Below is a small trained network, with its code and all its weights. Each question gives an input and a target symbol and asks what happens when units are switched off, that is, made to give their printed mean instead of their output.

import numpy as np


def w(rows, s, z=0):
    codes = np.array(rows[::2]) - 128.0
    scale = np.full(codes.shape[1], s)
    scale[-1] = z or s
    return codes * scale


def f(y):
    return np.maximum(y, 0)


def softmax(a):
    e = np.exp(a - a.max(-1, keepdims=True))
    return e / e.sum(-1, keepdims=True)


def log_softmax(a):
    a = a - a.max(-1, keepdims=True)
    return a - np.log(np.exp(a).sum(-1, keepdims=True))


def net(x, mask):
    ids = ['αβδεζηθλμξπφψω'.index(c) for c in x.split()]
    T = len(ids)
    res = E[ids] + P[:T]
    u = 0
    for l in range(2):
        r = res
        for j in range(2):
            rows = slice(3 * j, 3 * j + 3)
            q, k, v = (r @ M[l][rows].T for M in (Q, K, V))
            z = softmax(np.where(np.tri(T) > 0, q @ k.T / 3**0.5, -1e9)) @ v
            o = O[l][rows]
            res = res + np.where(mask[u + j], z, o[:, -1]) @ o[:, :-1]
        u += 2
        y = f(res @ A[l][:, :-1].T + A[l][:, -1])
        res = res + np.where(mask[u : u + 4], y, B[l][:, -1]) @ B[l][:, :-1]
        u += 4
    return log_softmax(res[-1] @ U[:, :-1].T + U[:, -1])


Q, K, V, O, A, B = {}, {}, {}, {}, {}, {}
E = w([
[139,126,49,146,59,118,113,103,129,115,157],'α',
[67,117,85,157,181,109,138,105,135,99,148],'β',
[105,113,116,136,105,85,86,143,102,78,151],'δ',
[127,147,102,126,72,160,162,63,98,162,56],'ε',
[179,206,120,146,154,134,163,140,99,167,133],'ζ',
[125,183,161,74,55,99,138,96,160,121,45],'η',
[86,104,144,96,88,129,129,107,85,113,36],'θ',
[114,156,157,128,138,160,105,103,210,56,165],'λ',
[161,149,175,111,107,139,98,157,104,88,112],'μ',
[114,188,78,158,128,81,129,113,140,120,102],'ξ',
[75,134,165,145,180,148,127,118,116,99,50],'π',
[119,96,71,178,132,99,145,127,34,160,102],'φ',
[152,116,138,132,118,169,126,121,102,108,157],'ψ',
[143,149,81,161,169,130,139,103,148,117,249],'ω',
],0.019)
P = w([
[202,102,187,165,167,83,103,63,141,136,122],'0',
[61,127,113,143,87,125,152,165,131,165,158],'1',
[79,145,188,191,71,131,206,157,82,90,136],'2',
[173,152,121,99,175,139,168,57,61,59,107],'3',
[196,49,42,104,156,173,81,124,125,110,72],'4',
[85,112,52,79,129,161,92,180,162,176,169],'5',
[5,171,90,152,93,237,127,197,62,143,128],'6',
[181,133,159,139,94,54,227,127,114,35,142],'7',
[254,99,70,115,162,132,113,61,97,63,113],'8',
[174,48,104,250,181,114,24,148,101,246,93],'9',
[43,185,47,45,119,217,134,97,167,81,250],'10',
[117,227,113,168,50,198,214,156,86,26,136],'11',
],0.013)
Q[0] = w([
[179,63,185,173,141,70,117,119,146,158,105],'0.h0',
[36,141,175,166,88,138,136,173,128,183,166],'0.h0',
[127,154,147,175,92,124,201,119,93,42,131],'0.h0',
[8,183,156,173,66,163,148,187,99,148,170],'0.h1',
[83,131,80,37,148,169,60,151,179,224,150],'0.h1',
[191,80,136,184,166,119,56,112,150,162,91],'0.h1',
],0.013)
K[0] = w([
[87,171,73,100,124,185,78,142,116,159,131],'0.h0',
[154,167,94,143,122,139,184,96,80,17,114],'0.h0',
[207,94,97,88,183,111,99,98,143,108,94],'0.h0',
[175,163,132,178,158,125,185,33,46,29,119],'0.h1',
[79,140,199,214,43,104,237,155,120,95,174],'0.h1',
[7,183,123,131,127,224,92,185,86,213,154],'0.h1',
],0.011)
V[0] = w([
[192,239,173,66,66,57,65,138,167,113,103],'0.h0',
[225,128,141,106,107,247,149,129,204,117,254],'0.h0',
[128,108,219,47,58,191,95,133,147,76,52],'0.h0',
[85,244,69,147,168,136,160,190,203,99,67],'0.h1',
[29,46,120,146,133,71,22,108,213,11,163],'0.h1',
[93,125,58,120,2,158,175,16,156,175,139],'0.h1',
],0.0093)
O[0] = w([
[227,177,103,160,127,3,164,173,104,218,56,197],'0.h0',
[30,64,163,102,238,63,140,150,165,179,89,40],'0.h0',
[200,155,130,104,210,147,19,211,32,121,97,46],'0.h0',
[138,191,184,93,100,159,254,207,136,85,55,215],'0.h1',
[12,238,57,227,101,168,34,212,154,148,115,2],'0.h1',
[33,243,170,33,100,20,142,75,110,156,164,254],'0.h1',
],0.0089,0.005)
A[0] = w([
[1,115,159,130,51,127,135,161,152,70,183,254],'0.n0',
[83,149,70,188,108,211,68,203,175,97,104,193],'0.n1',
[95,143,17,133,69,227,141,145,54,83,10,217],'0.n2',
[102,88,101,131,204,113,53,99,123,188,114,132],'0.n3',
],0.0054,0.0045)
B[0] = w([
[213,184,86,162,216,204,205,106,2,246,87,211],'0.n0',
[154,140,170,38,247,87,190,105,124,210,219,194],'0.n1',
[157,161,206,158,204,110,115,156,199,67,231,247],'0.n2',
[161,206,151,78,184,14,136,44,148,26,148,164],'0.n3',
],0.0063,0.013)
Q[1] = w([
[117,164,114,113,136,184,69,74,124,137,118],'1.h0',
[90,40,109,122,30,56,111,218,143,121,100],'1.h0',
[68,95,118,94,88,137,55,124,145,130,154],'1.h0',
[80,108,108,153,96,172,52,253,210,145,114],'1.h1',
[171,123,172,75,155,68,147,115,90,153,148],'1.h1',
[207,131,177,134,168,81,112,89,101,216,129],'1.h1',
],0.0056)
K[1] = w([
[179,148,86,61,128,161,119,102,162,174,91],'1.h0',
[61,120,90,65,93,180,181,228,91,108,116],'1.h0',
[95,128,43,74,171,144,168,163,129,16,118],'1.h0',
[54,115,80,72,139,177,182,216,78,78,106],'1.h1',
[123,108,123,254,208,69,136,101,173,76,123],'1.h1',
[156,123,131,242,69,123,76,99,162,212,102],'1.h1',
],0.0051)
V[1] = w([
[120,170,90,188,173,104,89,141,143,85,148],'1.h0',
[154,87,150,94,182,107,128,66,144,53,162],'1.h0',
[137,81,149,179,137,95,156,175,126,137,155],'1.h0',
[61,165,249,80,140,130,163,134,216,120,122],'1.h1',
[161,151,154,120,140,181,117,157,108,99,98],'1.h1',
[185,154,89,173,81,110,139,128,172,122,114],'1.h1',
],0.011)
O[1] = w([
[87,172,130,212,102,94,92,142,212,142,139,140],'1.h0',
[69,70,143,169,101,73,111,129,164,64,123,254],'1.h0',
[237,93,56,137,161,132,178,103,255,188,122,140],'1.h0',
[126,106,118,247,136,71,184,216,57,128,189,102],'1.h1',
[182,164,249,104,119,104,129,130,165,67,123,75],'1.h1',
[54,143,101,61,141,186,102,216,165,65,135,178],'1.h1',
],0.0086,0.027)
A[1] = w([
[244,15,78,81,202,122,253,102,178,135,84,23],'1.n0',
[46,158,125,108,189,56,196,129,164,72,76,254],'1.n1',
[72,140,205,87,127,82,189,137,29,51,184,79],'1.n2',
[96,140,132,21,159,117,37,134,178,142,106,112],'1.n3',
],0.0048,0.0031)
B[1] = w([
[96,185,140,145,28,102,40,150,165,234,195,230],'1.n0',
[210,59,139,165,78,188,136,175,18,148,177,251],'1.n1',
[142,207,71,1,144,89,192,142,248,167,74,200],'1.n2',
[133,92,133,145,131,94,206,161,34,102,49,194],'1.n3',
],0.0076,0.022)
U = w([
[24,190,145,153,74,149,60,120,82,155,139,131],'α',
[156,163,169,156,162,169,123,51,117,166,175,185],'β',
[15,170,132,123,157,98,75,135,243,145,124,78],'δ',
[91,124,154,100,127,81,176,103,124,95,184,131],'ε',
[193,37,137,127,104,175,148,139,140,157,172,143],'ζ',
[194,170,157,140,105,150,76,130,69,145,133,97],'η',
[67,181,197,126,75,131,4,131,100,78,180,108],'θ',
[95,102,182,163,156,110,154,183,136,167,128,93],'λ',
[176,60,100,140,164,138,114,149,214,127,69,165],'μ',
[90,117,110,156,57,185,173,206,150,74,137,181],'ξ',
[145,112,184,130,145,128,117,130,176,67,213,51],'π',
[140,84,100,144,104,214,119,67,125,85,147,103],'φ',
[28,46,151,149,112,122,102,149,147,69,149,204],'ψ',
[115,58,85,164,153,171,187,122,172,171,97,3],'ω',
],0.0046,0.0049)

Each question gives the input, a string of symbols that net reads in full, and the target symbol t.
The units are the heads (3 rows each of Q, K, V and O) and the neurons (one row each of A and B). Each row of codes is followed by its name. A weight is (code - 128) times the scale printed after its matrix; where a second scale follows, it is the last column's (O, A, B and U).
mask holds one flag per unit, layer by layer, with each layer's heads first. A switched-off unit (its flag False) gives its mean, the last column of its rows in O or B, instead of its output. The means were averaged over made-up inputs and are rounded, as every weight is.
A unit's drop is (log p(t) with every unit on - log p(t) with that unit switched off) / (log p(t) with every unit on - log p(t) with every unit switched off).
top k neurons: the k neurons with the biggest drops, biggest first
k most important neurons of layer l: the k neurons of layer l with the biggest drops, biggest first
heads that matter: for each layer, one digit per head in row order, 1 if its drop is at least 0.15 and else 0, layers parted by /
input ζ ξ β ξ ε ζ α, target ζ: top neuron : (0.n2)
input ε β α ξ μ ψ δ ψ ψ, target ψ: heads that matter : 01 / 00
input ξ ε ψ, target ξ: heads that matter : 10 / 01
input ζ ξ η α ξ ξ ζ ξ ε ξ ζ ψ, target ζ: heads that matter : 11 / 10
input ζ ξ ξ β ξ η ξ ζ ξ, target η: top 2 neurons : (1.n0; 0.n2)
input π ζ ξ ξ ξ ε ξ ξ, target π: top 2 neurons : (0.n2; 1.n3)
input ε λ ξ ξ λ φ ζ λ μ ε, target ε: 2 most important neurons of layer 1 : (1.n2; 1.n1)
input η ψ α, target η: heads that matter : 10 / 10
input ζ α ψ μ ξ ξ ξ ε ξ, target ζ: top 2 neurons : (1.n1; 0.n2)
input ξ ψ π φ β ξ ε ω ξ ε ξ, target ω: top 2 neurons : (0.n0; 1.n0)
input α ζ ξ φ ε π ξ θ ξ ε, target ξ: heads that matter : 11 / 00
input π ξ ξ ξ ζ ε ψ ξ, target ζ: heads that matter : 01 / 00
input β ξ ε β ξ ε λ π λ λ ξ, target β: heads that matter : 11 / 11
input ε ξ ζ μ ζ ψ ε ξ ξ θ, target ε: heads that matter : 01 / 00
input ζ λ λ ω π ξ ε ζ, target ζ: heads that matter : 01 / 10
input α ε φ ψ ε ξ ξ ξ ξ ζ π ψ, target α: heads that matter : 01 / 11
input ψ ξ δ ζ π θ ζ ξ ξ β ε μ, target ψ: heads that matter : 11 / 11
input ε ξ ξ ζ β ξ ξ α ξ ξ, target ε: heads that matter : 11 / 11
input ξ λ ψ ω δ α ξ ψ ψ, target ξ: top 3 neurons : (1.n0; 1.n3; 0.n0)
input ξ ξ ζ, target ξ: heads that matter : 10 / 01
input β α ε, target β: most important neuron of layer 0 : (0.n0)
input λ ε θ ζ μ ε ε ω ε ω, target ε: heads that matter : 01 / 01
input ε ξ η η ξ η, target ε: top neuron : (1.n2)
input λ ε π η ζ ξ λ ψ ε ε, target λ: 2 most important neurons of layer 0 : (0.n1; 0.n3)
input η π ψ β ξ, target η: 2 most important neurons of layer 1 : (1.n3; 1.n2)
input ε λ ξ δ α ξ ξ ξ ξ ε α, target ε: top 2 neurons : (0.n2; 1.n2)
input π ε ψ ζ ξ φ ζ π λ β ξ, target π: top 2 neurons : (0.n1; 0.n2)
